Below is a small trained network, with its code and all its weights. Each question gives an input and a class and asks what happens when units are switched off, that is, made to give their printed mean instead of their output.

import numpy as np


def w(rows, s, z=0):
    codes = np.array(rows[::2]) - 128.0
    scale = np.full(codes.shape[1], s)
    scale[-1] = z or s
    return codes * scale


def f(y):
    return np.maximum(y, 0)


def log_softmax(a):
    a = a - a.max(-1, keepdims=True)
    return a - np.log(np.exp(a).sum(-1, keepdims=True))


def net(x, mask):
    res = np.array(x, float).reshape(1, 7) / 4 @ E
    y = f(res @ A[0][:, :-1].T + A[0][:, -1])
    res = res + np.where(mask, y, B[0][:, -1]) @ B[0][:, :-1]
    return log_softmax(res[-1] @ U[:, :-1].T + U[:, -1])


A, B = {}, {}
E = w([
[127,127,131,128,129,129],'x0',
[68,189,59,33,148,110],'x1',
[137,118,95,137,132,122],'x2',
[99,137,85,137,27,185],'x3',
[131,129,124,127,127,128],'x4',
[93,113,147,136,57,40],'x5',
[132,249,124,207,136,115],'x6',
],0.011)
A[0] = w([
[116,33,142,63,138,135,57],'N1',
[187,76,175,184,94,153,66],'N2',
[122,145,114,121,51,176,82],'N3',
[149,109,122,170,66,173,87],'N4',
[116,60,158,85,136,136,178],'N5',
[89,167,106,48,130,120,69],'N6',
[164,123,150,121,211,59,59],'N7',
[138,93,154,76,121,152,81],'N8',
[155,123,122,100,163,208,105],'N9',
[193,57,188,210,103,158,118],'N10',
[170,110,168,142,178,83,62],'N11',
[146,127,120,121,170,201,28],'N12',
[150,122,103,127,168,211,65],'N13',
[142,120,115,115,173,226,92],'N14',
[88,104,130,136,78,46,58],'N15',
[76,177,108,30,140,114,139],'N16',
[152,126,145,131,211,51,182],'N17',
[88,100,135,129,65,28,81],'N18',
[129,250,136,199,153,103,150],'N19',
[102,154,84,68,122,130,26],'N20',
[121,161,164,146,131,130,202],'N21',
[131,38,130,59,118,148,9],'N22',
[98,139,98,153,71,172,37],'N23',
[88,138,121,115,158,168,69],'N24',
[118,132,83,133,43,194,26],'N25',
[127,142,102,147,180,218,85],'N26',
],0.011,0.0012)
B[0] = w([
[187,189,43,178,43,180,219],'N1',
[63,91,126,175,237,140,219],'N2',
[96,121,123,39,118,166,191],'N3',
[73,108,147,60,178,191,193],'N4',
[159,161,67,161,77,163,198],'N5',
[77,64,84,207,236,134,211],'N6',
[118,139,153,2,87,197,205],'N7',
[154,166,121,181,90,140,176],'N8',
[166,113,196,133,96,2,193],'N9',
[26,109,80,173,235,122,247],'N10',
[82,85,131,42,130,194,187],'N11',
[148,102,192,115,116,49,184],'N12',
[159,127,192,142,122,57,191],'N13',
[157,115,196,133,108,27,201],'N14',
[209,110,234,108,125,22,200],'N15',
[44,62,82,195,197,145,236],'N16',
[106,160,117,2,96,206,210],'N17',
[129,111,226,162,114,12,217],'N18',
[228,179,64,227,25,185,252],'N19',
[77,105,119,151,208,111,194],'N20',
[157,124,91,142,126,163,165],'N21',
[220,196,72,224,65,189,216],'N22',
[140,135,140,30,121,190,186],'N23',
[107,82,137,144,140,95,163],'N24',
[92,159,156,16,96,158,205],'N25',
[168,105,180,117,95,55,198],'N26',
],0.0062,0.011)
U = w([
[171,161,68,185,53,162,253],'0',
[63,111,100,154,206,123,127],'1',
[148,126,182,112,90,21,46],'2',
[102,139,122,9,101,183,60],'3',
],0.012,0.0014)

Each question gives the input, the list of numbers given to net, and the class t.
The units are the neurons (one row each of A and B). Each row of codes is followed by its name. A weight is (code - 128) times the scale printed after its matrix; where a second scale follows, it is the last column's (A, B and U).
mask holds one flag per neuron, in row order. A switched-off neuron (its flag False) gives its mean, the last column of its row in B, instead of its output. The means were averaged over made-up inputs and are rounded, as every weight is.
A unit's drop is (log p(t) with every unit on - log p(t) with that unit switched off) / (log p(t) with every unit on - log p(t) with every unit switched off).
The circuit of an input: a set's keep is (log p(t) with only the set's units on - log p(t) with every unit switched off) / (log p(t) with every unit on - log p(t) with every unit switched off). Starting from the 12 units with the biggest drops (on a tie, the unit counted first), units are removed one at a time, each time the one whose removal leaves the highest keep (on an exact tie, the one counted first), for as long as the keep stays at least 0.8.
circuit, biggest first: the units of the circuit, biggest drop first
unit that matters most: the unit with the biggest drop
top k neurons: the k neurons with the biggest drops, biggest first
drop when u is switched off: that unit's drop, to one decimal
input [-3,0,-8,-6,-4,-7,-1], class 2: top 2 neurons	(N9, N14)
input [4,1,0,-2,-7,0,-1], class 3: circuit, biggest first	(N19, N10, N18)
input [-7,-1,6,-7,-3,6,3], class 3: circuit, biggest first	(N17, N7)
input [4,4,-6,7,-6,2,-8], class 0: top 2 neurons	(N22, N1)
input [-3,-6,-6,-4,-2,6,2], class 1: unit that matters most	N10
input [2,-1,6,5,-1,4,-4], class 3: top 2 neurons	(N19, N25)
input [6,3,-6,-1,5,-4,0], class 2: top 2 neurons	(N10, N2)
input [-8,6,-8,-8,-5,4,-6], class 3: top 2 neurons	(N7, N17)
input [1,8,-1,8,-3,2,6], class 1: top 3 neurons	(N6, N16, N20)
input [-6,-5,-2,8,-3,-1,-7], class 3: top 3 neurons	(N25, N4, N19)
input [-2,-8,5,-8,0,1,-3], class 1: top 2 neurons	(N10, N2)
input [6,-6,8,6,-6,7,-2], class 2: top 2 neurons	(N15, N18)
input [1,3,6,-7,-8,-6,-1], class 3: top 3 neurons	(N17, N7, N18)
input [2,7,2,6,-2,0,5], class 1: circuit, biggest first	(N6)
input [-8,0,-5,-3,1,-7,-6], class 2: top 3 neurons	(N9, N14, N19)
input [4,3,7,-1,-3,-4,1], class 2: top 2 neurons	(N10, N2)
input [7,8,6,-1,-3,6,-4], class 1: top 2 neurons	(N16, N6)
input [-5,3,-2,-8,7,-3,-8], class 0: top 3 neurons	(N22, N1, N5)
input [-5,-8,1,-7,7,0,1], class 1: drop when N10 is switched off	2.3
input [-6,-7,-3,-2,1,-8,5], class 2: unit that matters most	N26
input [6,-2,-6,-5,5,2,8], class 0: drop when N19 is switched off	1.7
input [-3,1,-2,6,5,-8,-2], class 2: drop when N23 is switched off	0.0
input [8,4,-1,-7,-4,-2,2], class 3: drop when N17 is switched off	0.1
